Below is a small trained network, with its code and all its weights. Each question gives an input and a target symbol and asks what happens when units are switched off, that is, made to give their printed mean instead of their output.

import numpy as np


def w(rows, s, z=0):
    codes = np.array(rows[::2]) - 128.0
    scale = np.full(codes.shape[1], s)
    scale[-1] = z or s
    return codes * scale


def norm(h):
    return h / np.sqrt((h * h).mean(-1, keepdims=True) + 1e-5)


def f(y):
    return np.maximum(y, 0)


def softmax(a):
    e = np.exp(a - a.max(-1, keepdims=True))
    return e / e.sum(-1, keepdims=True)


def log_softmax(a):
    a = a - a.max(-1, keepdims=True)
    return a - np.log(np.exp(a).sum(-1, keepdims=True))


def net(x, mask):
    ids = ['Ψζηπτφω'.index(c) for c in x.split()]
    T = len(ids)
    res = E[ids] + P[:T]
    u = 0
    for l in range(2):
        r = norm(res)
        for j in range(2):
            rows = slice(4 * j, 4 * j + 4)
            q, k, v = (r @ M[l][rows].T for M in (Q, K, V))
            z = softmax(np.where(np.tri(T) > 0, q @ k.T / 4**0.5, -1e9)) @ v
            o = O[l][rows]
            res = res + np.where(mask[u + j], z, o[:, -1]) @ o[:, :-1]
        u += 2
        y = f(norm(res) @ A[l][:, :-1].T + A[l][:, -1])
        res = res + np.where(mask[u : u + 8], y, B[l][:, -1]) @ B[l][:, :-1]
        u += 8
    return log_softmax(norm(res)[-1] @ U[:, :-1].T + U[:, -1])


Q, K, V, O, A, B = {}, {}, {}, {}, {}, {}
E = w([
[88,91,5],'Ψ',
[150,143,83],'ζ',
[137,148,124],'η',
[91,166,234],'π',
[71,94,122],'τ',
[95,149,70],'φ',
[147,169,197],'ω',
],0.02)
P = w([
[233,130,191],'0',
[154,105,102],'1',
[10,241,113],'2',
[91,125,148],'3',
[153,100,106],'4',
[23,246,108],'5',
[84,126,146],'6',
[156,101,110],'7',
[25,248,110],'8',
[76,123,146],'9',
[156,102,110],'10',
],0.017)
Q[0] = w([
[146,139,126],'L0H0',
[131,129,131],'L0H0',
[117,135,124],'L0H0',
[146,4,114],'L0H0',
[142,114,138],'L0H1',
[129,138,129],'L0H1',
[185,22,161],'L0H1',
[70,178,92],'L0H1',
],0.033)
K[0] = w([
[133,155,119],'L0H0',
[114,127,118],'L0H0',
[170,134,158],'L0H0',
[21,63,60],'L0H0',
[149,134,151],'L0H1',
[115,130,130],'L0H1',
[253,123,158],'L0H1',
[68,115,66],'L0H1',
],0.028)
V[0] = w([
[131,135,121],'L0H0',
[112,132,130],'L0H0',
[1,150,54],'L0H0',
[128,115,127],'L0H0',
[38,177,125],'L0H1',
[95,151,138],'L0H1',
[232,156,179],'L0H1',
[114,149,130],'L0H1',
],0.0041)
O[0] = w([
[129,134,126,124],'L0H0',
[129,126,119,121],'L0H0',
[255,109,112,4],'L0H0',
[134,123,123,127],'L0H0',
[75,154,171,185],'L0H1',
[124,136,139,152],'L0H1',
[235,112,88,95],'L0H1',
[125,129,133,142],'L0H1',
],0.0098,0.0033)
A[0] = w([
[175,106,83,62],'L0N0',
[117,165,62,109],'L0N1',
[80,109,123,129],'L0N2',
[141,44,94,2],'L0N3',
[185,118,117,91],'L0N4',
[125,2,134,78],'L0N5',
[166,137,44,14],'L0N6',
[82,66,124,213],'L0N7',
],0.029,0.0034)
B[0] = w([
[183,82,66,205],'L0N0',
[123,115,167,208],'L0N1',
[137,201,126,254],'L0N2',
[90,10,131,202],'L0N3',
[104,203,96,193],'L0N4',
[3,217,125,212],'L0N5',
[124,82,213,218],'L0N6',
[114,220,152,246],'L0N7',
],0.04,0.0075)
Q[1] = w([
[235,55,155],'L1H0',
[63,171,105],'L1H0',
[204,164,186],'L1H0',
[188,181,185],'L1H0',
[48,128,61],'L1H1',
[154,173,152],'L1H1',
[193,136,79],'L1H1',
[251,130,151],'L1H1',
],0.036)
K[1] = w([
[252,50,161],'L1H0',
[40,161,94],'L1H0',
[202,178,236],'L1H0',
[184,197,237],'L1H0',
[243,98,115],'L1H1',
[98,193,100],'L1H1',
[113,102,70],'L1H1',
[15,129,99],'L1H1',
],0.032)
V[1] = w([
[70,159,6],'L1H0',
[10,133,39],'L1H0',
[235,140,170],'L1H0',
[63,96,173],'L1H0',
[127,84,158],'L1H1',
[64,108,195],'L1H1',
[33,218,161],'L1H1',
[140,173,94],'L1H1',
],0.011)
O[1] = w([
[148,41,125,146],'L1H0',
[127,63,70,195],'L1H0',
[141,148,193,63],'L1H0',
[102,155,69,183],'L1H0',
[147,86,142,106],'L1H1',
[208,113,157,164],'L1H1',
[198,250,136,254],'L1H1',
[93,176,110,148],'L1H1',
],0.016,0.0074)
A[1] = w([
[80,144,150,62],'L1N0',
[118,159,90,217],'L1N1',
[155,121,207,154],'L1N2',
[238,136,134,99],'L1N3',
[121,93,141,193],'L1N4',
[117,143,4,250],'L1N5',
[221,74,96,44],'L1N6',
[189,138,127,55],'L1N7',
],0.032,0.0021)
B[1] = w([
[118,66,147,248],'L1N0',
[172,125,121,255],'L1N1',
[112,201,90,195],'L1N2',
[140,24,146,173],'L1N3',
[142,183,142,159],'L1N4',
[167,228,74,206],'L1N5',
[131,3,66,152],'L1N6',
[122,71,127,154],'L1N7',
],0.054,0.0099)
U = w([
[62,103,199,130],'Ψ',
[136,124,113,232],'ζ',
[127,131,105,253],'η',
[219,125,182,110],'π',
[49,153,80,134],'τ',
[115,162,252,61],'φ',
[196,168,31,42],'ω',
],0.02,0.0064)

Each question gives the input, a string of symbols that net reads in full, and the target symbol t.
The units are the heads (4 rows each of Q, K, V and O) and the neurons (one row each of A and B). Each row of codes is followed by its name. A weight is (code - 128) times the scale printed after its matrix; where a second scale follows, it is the last column's (O, A, B and U).
mask holds one flag per unit, layer by layer, with each layer's heads first. A switched-off unit (its flag False) gives its mean, the last column of its rows in O or B, instead of its output. The means were averaged over made-up inputs and are rounded, as every weight is.
A unit's drop is (log p(t) with every unit on - log p(t) with that unit switched off) / (log p(t) with every unit on - log p(t) with every unit switched off).
unit that matters most: the unit with the biggest drop
top k neurons: the k neurons with the biggest drops, biggest first
top k neurons in layer l: the k neurons of layer l with the biggest drops, biggest first
input φ Ψ φ φ ω Ψ φ ζ τ Ψ η, target ζ: unit that matters most -> L0N6
input π φ τ π η τ π η π φ Ψ, target Ψ: top 2 neurons -> (L0N6, L0N5)
input τ φ τ π φ ω, target ω: top 3 neurons -> (L0N6, L0N3, L0N7)
input Ψ Ψ π ω, target π: top 3 neurons -> (L0N5, L0N3, L0N6)
input π Ψ π η Ψ π, target φ: top 3 neurons -> (L0N0, L0N4, L0N5)
input φ τ π τ π φ π π ζ, target Ψ: top 3 neurons -> (L0N0, L0N1, L0N3)
input π φ τ Ψ ω τ ω τ τ, target φ: top 3 neurons -> (L0N3, L0N0, L0N4)
input Ψ π π Ψ π η π τ ζ, target π: top 2 neurons -> (L0N5, L0N1)
input τ Ψ π Ψ π π φ ζ, target ζ: top 3 neurons -> (L0N0, L0N6, L1N6)
input π π τ η ζ ω π π ζ, target φ: top 3 neurons in layer 0 -> (L0N0, L0N1, L0N5)
input τ π ω π π π, target ω: top 2 neurons -> (L0N6, L0N7)
input π τ π ω τ ω, target φ: top 3 neurons in layer 0 -> (L0N3, L0N0, L0N4)
input τ ω φ, target ω: top 2 neurons in layer 0 -> (L0N6, L0N5)
input φ τ π η φ ζ π π φ, target Ψ: top 3 neurons in layer 0 -> (L0N1, L0N0, L0N3)
input π Ψ π π ζ Ψ π τ η, target φ: top 3 neurons -> (L0N0, L0N3, L0N1)
input Ψ η ζ, target π: top 3 neurons in layer 0 -> (L0N3, L0N5, L0N1)
input φ τ ω, target Ψ: top 4 neurons -> (L0N3, L0N0, L0N5, L0N6)
input π φ π, target φ: top 3 neurons -> (L0N0, L0N3, L0N4)
input η π τ ζ ω π π ζ π Ψ τ, target τ: top 2 neurons -> (L0N5, L0N6)
input π π τ ω, target π: top 2 neurons in layer 0 -> (L0N3, L0N6)
input φ τ τ φ ω τ ω η η, target Ψ: top 3 neurons in layer 0 -> (L0N0, L0N4, L0N3)
input π τ ζ, target φ: top 2 neurons in layer 0 -> (L0N1, L0N0)
input π η Ψ ω η ω, target φ: unit that matters most -> L0N0
input π τ φ τ π Ψ, target φ: top 4 neurons -> (L0N3, L0N0, L0N1, L0N7)
input π π η, target φ: top 2 neurons in layer 0 -> (L0N0, L0N1)
input φ π φ π ζ ω, target Ψ: top 2 neurons in layer 0 -> (L0N0, L0N6)
input φ τ π η ω π π τ τ, target Ψ: top 2 neurons in layer 1 -> (L1N0, L1N5)
input π π τ ω π φ, target φ: top 3 neurons in layer 0 -> (L0N0, L0N1, L0N3)
